Below is a small trained network, with its code and all its weights. Each question gives an input and a target symbol and asks what happens when units are switched off, that is, made to give their printed mean instead of their output.

import numpy as np


def w(rows, s, z=0):
    codes = np.array(rows[::2]) - 128.0
    scale = np.full(codes.shape[1], s)
    scale[-1] = z or s
    return codes * scale


def norm(h):
    return h / np.sqrt((h * h).mean(-1, keepdims=True) + 1e-5)


def f(y):
    return y / 2 * (1 + np.tanh(0.7978845608 * (y + 0.044715 * y**3)))


def softmax(a):
    e = np.exp(a - a.max(-1, keepdims=True))
    return e / e.sum(-1, keepdims=True)


def log_softmax(a):
    a = a - a.max(-1, keepdims=True)
    return a - np.log(np.exp(a).sum(-1, keepdims=True))


def net(x, mask):
    ids = ['ΓΞΩαβζθμπτψ'.index(c) for c in x.split()]
    T = len(ids)
    res = E[ids] + P[:T]
    u = 0
    for l in range(2):
        r = norm(res)
        for j in range(3):
            rows = slice(3 * j, 3 * j + 3)
            q, k, v = (r @ M[l][rows].T for M in (Q, K, V))
            z = softmax(np.where(np.tri(T) > 0, q @ k.T / 3**0.5, -1e9)) @ v
            o = O[l][rows]
            res = res + np.where(mask[u + j], z, o[:, -1]) @ o[:, :-1]
        u += 3
        y = f(norm(res) @ A[l][:, :-1].T + A[l][:, -1])
        res = res + np.where(mask[u : u + 8], y, B[l][:, -1]) @ B[l][:, :-1]
        u += 8
    return log_softmax(norm(res)[-1] @ U[:, :-1].T + U[:, -1])


Q, K, V, O, A, B = {}, {}, {}, {}, {}, {}
E = w([
[130,126,81,164,165],'Γ',
[159,151,20,189,60],'Ξ',
[178,67,163,201,119],'Ω',
[125,114,105,207,169],'α',
[180,10,217,194,111],'β',
[160,108,142,137,214],'ζ',
[179,130,98,92,54],'θ',
[173,92,141,175,146],'μ',
[64,120,200,136,53],'π',
[198,77,166,194,73],'τ',
[178,145,92,61,119],'ψ',
],0.011)
P = w([
[154,171,182,154,124],'0',
[210,81,78,135,180],'1',
[143,171,189,197,83],'2',
[189,55,89,112,186],'3',
[155,185,196,203,84],'4',
[132,45,76,81,175],'5',
[171,189,187,203,85],'6',
[113,2,45,74,162],'7',
],0.0074)
Q[0] = w([
[84,55,175,90,96],'0.h1',
[146,139,217,184,199],'0.h1',
[217,51,166,165,165],'0.h1',
[156,58,136,107,114],'0.h2',
[94,254,176,192,107],'0.h2',
[127,220,186,183,78],'0.h2',
[141,42,108,92,86],'0.h3',
[135,17,129,139,217],'0.h3',
[117,77,91,75,138],'0.h3',
],0.0086)
K[0] = w([
[93,122,232,52,112],'0.h1',
[173,178,207,254,132],'0.h1',
[206,68,163,155,101],'0.h1',
[124,49,76,87,121],'0.h2',
[206,220,190,247,122],'0.h2',
[211,230,135,216,126],'0.h2',
[85,22,54,108,163],'0.h3',
[3,72,155,127,139],'0.h3',
[77,32,142,77,155],'0.h3',
],0.0074)
V[0] = w([
[141,173,203,137,3],'0.h1',
[149,131,100,157,225],'0.h1',
[99,127,145,112,192],'0.h1',
[229,163,42,95,155],'0.h2',
[188,113,132,254,228],'0.h2',
[201,113,70,162,95],'0.h2',
[85,126,161,208,208],'0.h3',
[82,73,127,144,134],'0.h3',
[178,121,131,163,206],'0.h3',
],0.0054)
O[0] = w([
[79,78,53,146,106,205],'0.h1',
[34,167,169,82,153,120],'0.h1',
[128,102,157,144,106,67],'0.h1',
[1,60,187,149,134,166],'0.h2',
[77,160,15,148,75,253],'0.h2',
[104,101,135,193,7,228],'0.h2',
[116,70,173,167,183,130],'0.h3',
[112,37,139,119,114,124],'0.h3',
[88,118,63,161,189,179],'0.h3',
],0.0052,0.0043)
A[0] = w([
[30,167,71,91,100,25],'0.n1',
[79,214,164,114,75,121],'0.n2',
[254,107,91,56,226,173],'0.n3',
[67,99,72,46,198,133],'0.n4',
[121,119,99,232,65,154],'0.n5',
[88,19,141,100,68,136],'0.n6',
[104,120,140,89,210,109],'0.n7',
[164,206,177,136,196,2],'0.n8',
],0.0075,0.0056)
B[0] = w([
[110,35,120,136,99,119],'0.n1',
[126,144,50,123,97,139],'0.n2',
[46,99,71,126,59,146],'0.n3',
[254,162,126,179,129,141],'0.n4',
[156,209,167,111,183,255],'0.n5',
[187,157,117,190,175,195],'0.n6',
[157,99,117,100,134,122],'0.n7',
[183,104,167,73,214,118],'0.n8',
],0.0088,0.009)
Q[1] = w([
[65,220,106,110,151],'1.h1',
[161,159,107,214,79],'1.h1',
[197,163,108,251,218],'1.h1',
[162,77,96,124,219],'1.h2',
[137,69,67,167,132],'1.h2',
[192,110,31,94,196],'1.h2',
[173,134,65,133,222],'1.h3',
[254,78,76,149,157],'1.h3',
[139,130,241,171,97],'1.h3',
],0.009)
K[1] = w([
[61,183,189,99,83],'1.h1',
[130,190,49,133,148],'1.h1',
[188,225,77,229,115],'1.h1',
[172,28,105,101,156],'1.h2',
[178,89,179,82,141],'1.h2',
[164,6,90,58,150],'1.h2',
[205,69,152,133,98],'1.h3',
[235,107,50,87,103],'1.h3',
[29,129,161,1,156],'1.h3',
],0.0089)
V[1] = w([
[175,84,161,97,101],'1.h1',
[94,60,255,128,208],'1.h1',
[136,126,6,152,115],'1.h1',
[158,202,253,203,54],'1.h2',
[237,108,24,94,132],'1.h2',
[154,236,64,109,80],'1.h2',
[225,74,79,164,133],'1.h3',
[147,90,184,151,42],'1.h3',
[133,147,207,151,152],'1.h3',
],0.0056)
O[1] = w([
[109,99,184,133,193,69],'1.h1',
[32,80,159,227,124,2],'1.h1',
[189,98,121,22,163,188],'1.h1',
[101,2,46,140,59,241],'1.h2',
[63,181,168,109,94,184],'1.h2',
[57,38,214,136,231,212],'1.h2',
[85,144,142,133,238,221],'1.h3',
[80,129,83,185,127,123],'1.h3',
[143,120,164,91,64,143],'1.h3',
],0.0058,0.0053)
A[1] = w([
[70,154,64,67,176,151],'1.n1',
[67,69,187,91,40,73],'1.n2',
[143,169,178,122,70,6],'1.n3',
[76,124,113,147,2,98],'1.n4',
[57,129,231,155,184,253],'1.n5',
[27,188,74,86,112,63],'1.n6',
[170,133,101,149,170,112],'1.n7',
[92,52,101,122,108,253],'1.n8',
],0.0097,0.0043)
B[1] = w([
[166,15,151,158,147,179],'1.n1',
[63,201,176,238,67,129],'1.n2',
[232,42,133,172,84,118],'1.n3',
[131,166,246,81,81,180],'1.n4',
[159,114,178,2,153,162],'1.n5',
[47,39,73,143,169,142],'1.n6',
[80,108,120,160,99,253],'1.n7',
[86,91,124,41,134,159],'1.n8',
],0.0094,0.0047)
U = w([
[62,95,80,163,137,151],'Γ',
[130,181,7,132,64,69],'Ξ',
[161,142,170,175,154,68],'Ω',
[54,194,95,147,168,137],'α',
[178,33,200,145,158,63],'β',
[129,130,187,45,209,111],'ζ',
[210,152,84,66,95,108],'θ',
[137,235,137,97,173,112],'μ',
[63,143,155,144,98,254],'π',
[171,122,137,203,91,98],'τ',
[90,42,104,42,104,150],'ψ',
],0.011,0.007)

Each question gives the input, a string of symbols that net reads in full, and the target symbol t.
The units are the heads (3 rows each of Q, K, V and O) and the neurons (one row each of A and B). Each row of codes is followed by its name. A weight is (code - 128) times the scale printed after its matrix; where a second scale follows, it is the last column's (O, A, B and U).
mask holds one flag per unit, layer by layer, with each layer's heads first. A switched-off unit (its flag False) gives its mean, the last column of its rows in O or B, instead of its output. The means were averaged over made-up inputs and are rounded, as every weight is.
A unit's drop is (log p(t) with every unit on - log p(t) with that unit switched off) / (log p(t) with every unit on - log p(t) with every unit switched off).
The circuit of an input: a set's keep is (log p(t) with only the set's units on - log p(t) with every unit switched off) / (log p(t) with every unit on - log p(t) with every unit switched off). Starting from the 12 units with the biggest drops (on a tie, the unit counted first), units are removed one at a time, each time the one whose removal leaves the highest keep (on an exact tie, the one counted first), for as long as the keep stays at least 0.8.
units of the circuit, in order: the units of the circuit, biggest drop first
k most important neurons: the k neurons with the biggest drops, biggest first
k most important neurons of layer l: the k neurons of layer l with the biggest drops, biggest first
heads that matter: for each layer, one digit per head in row order, 1 if its drop is at least 0.15 and else 0, layers parted by /
input π Γ π, target τ: heads that matter : 110 / 011
input ζ θ θ π β β α μ, target Ξ: units of the circuit, in order : 1.h2
input ψ θ ψ π ψ Γ, target ψ: 2 most important neurons : 0.n3, 0.n5
input β π β π θ ζ, target ψ: heads that matter : 010 / 000
input β τ π π, target Γ: heads that matter : 101 / 011
input ψ θ π Ξ, target β: units of the circuit, in order : 1.n1, 1.h2, 0.n6
input π τ α Ω, target Γ: heads that matter : 001 / 010
input θ π π β Ω Ξ π π, target θ: units of the circuit, in order : 1.h2, 0.n5, 0.h2
input Ξ θ Ξ π τ β, target ψ: units of the circuit, in order : 0.h2, 0.n3, 1.n8
input θ ζ Ω π, target μ: heads that matter : 000 / 010
input ψ π ψ Ξ ψ τ, target θ: heads that matter : 011 / 100
input β ψ Ω μ ζ ψ θ β, target ζ: units of the circuit, in order : 0.h2, 1.n5, 1.n1
input Γ β μ Ω Ξ ψ β τ, target ζ: heads that matter : 010 / 001
input μ θ Ω π Ξ Ω, target ψ: heads that matter : 010 / 000
input π ζ π Γ, target μ: most important neuron : 0.n4
input ψ Ξ Ξ Γ Ξ τ ζ, target ζ: heads that matter : 000 / 010
input π ψ ζ Γ, target ζ: 2 most important neurons : 1.n5, 0.n5
input θ β π θ τ θ Γ π, target β: 3 most important neurons of layer 0 : 0.n6, 0.n5, 0.n2
input μ π π β, target ψ: units of the circuit, in order : 0.n3, 1.n8, 0.h2
input τ π μ ψ τ ψ ζ Ω, target ζ: heads that matter : 010 / 010
input θ θ μ π Ω ζ τ π, target μ: units of the circuit, in order : 0.n6, 1.h2, 0.h2
input θ Γ τ α τ ψ α Ξ, target ζ: heads that matter : 110 / 011
input θ Ω Γ π π μ, target ψ: most important neuron of layer 1 : 1.n8
input ζ π τ β π ψ θ τ, target ζ: 4 most important neurons of layer 0 : 0.n4, 0.n3, 0.n7, 0.n5
input π β β τ π τ τ π, target Γ: 3 most important neurons : 0.n6, 0.n5, 0.n3
input ψ τ π α ζ τ α θ, target Γ: 3 most important neurons of layer 0 : 0.n6, 0.n5, 0.n3
